Below are the code and all the weights of a small trained network. Each question names an input and a target symbol and asks about switching units off, where a switched-off unit gives its printed mean instead of its output.

import numpy as np


def w(rows, s, z=0):
    codes = np.array(rows[::2]) - 128.0
    scale = np.full(codes.shape[1], s)
    scale[-1] = z or s
    return codes * scale


def f(y):
    return y / 2 * (1 + np.tanh(0.7978845608 * (y + 0.044715 * y**3)))


def softmax(a):
    e = np.exp(a - a.max(-1, keepdims=True))
    return e / e.sum(-1, keepdims=True)


def log_softmax(a):
    a = a - a.max(-1, keepdims=True)
    return a - np.log(np.exp(a).sum(-1, keepdims=True))


def net(x, mask):
    ids = ['αεζθλξψω'.index(c) for c in x.split()]
    T = len(ids)
    res = E[ids] + P[:T]
    r = res
    for j in range(2):
        rows = slice(2 * j, 2 * j + 2)
        q, k, v = (r @ M[0][rows].T for M in (Q, K, V))
        z = softmax(np.where(np.tri(T) > 0, q @ k.T / 2**0.5, -1e9)) @ v
        o = O[0][rows]
        res = res + np.where(mask[j], z, o[:, -1]) @ o[:, :-1]
    y = f(res @ A[0][:, :-1].T + A[0][:, -1])
    res = res + np.where(mask[2:18], y, B[0][:, -1]) @ B[0][:, :-1]
    return log_softmax(res[-1] @ U[:, :-1].T + U[:, -1])


Q, K, V, O, A, B = {}, {}, {}, {}, {}, {}
E = w([
[184,74,62,124,161],'α',
[146,207,101,110,168],'ε',
[93,105,58,67,168],'ζ',
[98,143,128,96,120],'θ',
[134,166,242,68,191],'λ',
[8,153,105,81,132],'ξ',
[108,138,84,119,99],'ψ',
[199,113,164,115,82],'ω',
],0.016)
P = w([
[2,155,137,211,156],'0',
[75,201,145,74,69],'1',
[51,131,184,127,102],'2',
[84,131,158,86,87],'3',
[63,89,180,112,118],'4',
[115,95,147,95,104],'5',
[130,94,141,91,106],'6',
[134,87,129,82,116],'7',
[110,65,149,91,120],'8',
[145,79,128,74,124],'9',
[143,78,128,71,124],'10',
[149,72,117,67,137],'11',
[121,62,106,59,111],'12',
],0.0094)
Q[0] = w([
[178,191,145,254,133],'head 1',
[117,78,128,83,39],'head 1',
[83,88,199,24,139],'head 2',
[209,170,116,55,145],'head 2',
],0.0086)
K[0] = w([
[86,44,31,147,70],'head 1',
[195,203,209,163,255],'head 1',
[157,157,161,157,79],'head 2',
[172,180,103,211,107],'head 2',
],0.0095)
V[0] = w([
[101,203,103,58,240],'head 1',
[7,101,24,99,73],'head 1',
[72,244,96,26,255],'head 2',
[242,151,61,115,133],'head 2',
],0.007)
O[0] = w([
[237,232,63,178,197,255],'head 1',
[1,141,7,163,42,152],'head 1',
[245,160,52,179,155,237],'head 2',
[146,139,30,32,63,61],'head 2',
],0.0076,0.0054)
A[0] = w([
[144,49,182,67,57,109],'neuron 1',
[148,80,231,109,67,35],'neuron 2',
[115,120,134,202,36,96],'neuron 3',
[62,202,183,65,110,219],'neuron 4',
[177,93,195,161,161,35],'neuron 5',
[178,192,99,95,150,36],'neuron 6',
[137,78,163,254,139,210],'neuron 7',
[69,114,73,161,5,78],'neuron 8',
[107,89,180,108,121,243],'neuron 9',
[169,198,149,127,125,241],'neuron 10',
[126,182,143,112,101,253],'neuron 11',
[160,133,132,229,83,167],'neuron 12',
[219,95,110,165,141,90],'neuron 13',
[103,59,160,188,154,168],'neuron 14',
[87,91,188,183,149,8],'neuron 15',
[196,189,216,108,140,171],'neuron 16',
],0.0092,0.0055)
B[0] = w([
[91,79,91,207,141,164],'neuron 1',
[116,53,174,114,141,148],'neuron 2',
[145,111,193,115,13,132],'neuron 3',
[236,217,154,171,106,186],'neuron 4',
[80,188,67,145,75,155],'neuron 5',
[59,66,132,110,157,205],'neuron 6',
[183,129,204,39,137,152],'neuron 7',
[10,124,254,144,90,175],'neuron 8',
[142,154,70,206,152,179],'neuron 9',
[184,115,137,40,110,255],'neuron 10',
[147,170,85,107,113,205],'neuron 11',
[174,129,95,57,124,165],'neuron 12',
[61,200,193,47,103,201],'neuron 13',
[177,189,94,130,163,128],'neuron 14',
[171,177,124,96,69,118],'neuron 15',
[77,85,107,209,204,245],'neuron 16',
],0.0083,0.0065)
U = w([
[253,218,189,137,89,254],'α',
[49,165,19,225,212,130],'ε',
[104,6,82,136,190,198],'ζ',
[140,57,149,209,116,83],'θ',
[121,131,215,136,253,52],'λ',
[178,149,57,96,147,160],'ξ',
[54,117,180,114,81,85],'ψ',
[22,223,167,179,160,7],'ω',
],0.0072,0.0062)

Each question gives the input, a string of symbols that net reads in full, and the target symbol t.
The units are the heads (2 rows each of Q, K, V and O) and the neurons (one row each of A and B). Each row of codes is followed by its name. A weight is (code - 128) times the scale printed after its matrix; where a second scale follows, it is the last column's (O, A, B and U).
mask holds one flag per unit, heads first, then neurons. A switched-off unit (its flag False) gives its mean, the last column of its rows in O or B, instead of its output. The means were averaged over made-up inputs and are rounded, as every weight is.
A unit's drop is (log p(t) with every unit on - log p(t) with that unit switched off) / (log p(t) with every unit on - log p(t) with every unit switched off).
The circuit of an input: a set's keep is (log p(t) with only the set's units on - log p(t) with every unit switched off) / (log p(t) with every unit on - log p(t) with every unit switched off). Starting from the 12 units with the biggest drops (on a tie, the unit counted first), units are removed one at a time, each time the one whose removal leaves the highest keep (on an exact tie, the one counted first), for as long as the keep stays at least 0.8.
circuit, biggest first: the units of the circuit, biggest drop first
most important unit: the unit with the biggest drop
k most important neurons: the k neurons with the biggest drops, biggest first
which heads matter: for each layer, one digit per head in row order, 1 if its drop is at least 0.15 and else 0, layers parted by /
drop of u: that unit's drop, to one decimal
input λ λ λ ζ ζ θ ζ ζ ζ, target λ: circuit, biggest first -> head 1; neuron 13; neuron 16
input ω ω ξ ε ζ ζ ζ λ ζ ζ ε λ θ, target λ: 2 most important neurons -> neuron 16; neuron 13
input ξ λ θ ξ, target λ: circuit, biggest first -> head 1; head 2; neuron 16; neuron 7
input ω ω ζ θ ζ ω, target ζ: which heads matter -> 10
input ε ζ ζ, target ξ: circuit, biggest first -> head 2; neuron 16; neuron 8
input ζ ζ ζ ζ ζ ζ ζ, target ε: 2 most important neurons -> neuron 10; neuron 7
input ω ω ω θ ξ, target α: circuit, biggest first -> neuron 4; neuron 16
input ω λ α ζ ζ θ θ ω ξ, target λ: circuit, biggest first -> head 1
input ζ ζ λ ξ ε ξ ω θ ζ λ ψ ζ ω, target λ: circuit, biggest first -> head 1; neuron 16
input ζ ω ω ω ζ ζ θ α ε ξ, target α: 3 most important neurons -> neuron 4; neuron 16; neuron 6
input ζ ε θ α ζ ξ, target ξ: circuit, biggest first -> neuron 16; head 1; neuron 8
input λ ζ θ ζ ε ζ ω ξ α, target α: 3 most important neurons -> neuron 13; neuron 7; neuron 1
input ζ λ λ ζ θ, target λ: circuit, biggest first -> neuron 16; head 1
input α θ ε, target ξ: most important unit -> head 2
input ω ζ ω θ ε ε ζ ω, target ζ: which heads matter -> 11
input α ζ θ ξ λ ζ ω θ ξ λ ω ψ, target λ: which heads matter -> 10
input ε ζ ε ζ ε, target ξ: which heads matter -> 11
input λ ζ ω ω, target λ: 2 most important neurons -> neuron 16; neuron 2
input ζ θ ψ, target ψ: 2 most important neurons -> neuron 8; neuron 3
input ζ α ζ ε θ, target ξ: most important neuron -> neuron 8
input ε ζ ζ ζ ζ, target ξ: 2 most important neurons -> neuron 16; neuron 8
input ω ζ ω, target θ: 2 most important neurons -> neuron 1; neuron 2
input ζ ζ θ, target α: 2 most important neurons -> neuron 16; neuron 6
input ζ ω ω, target θ: 3 most important neurons -> neuron 1; neuron 2; neuron 13
input ζ λ ζ, target λ: drop of neuron 6 -> 0.2
input ζ ζ ε ε ψ, target ξ: drop of neuron 8 -> 0.2
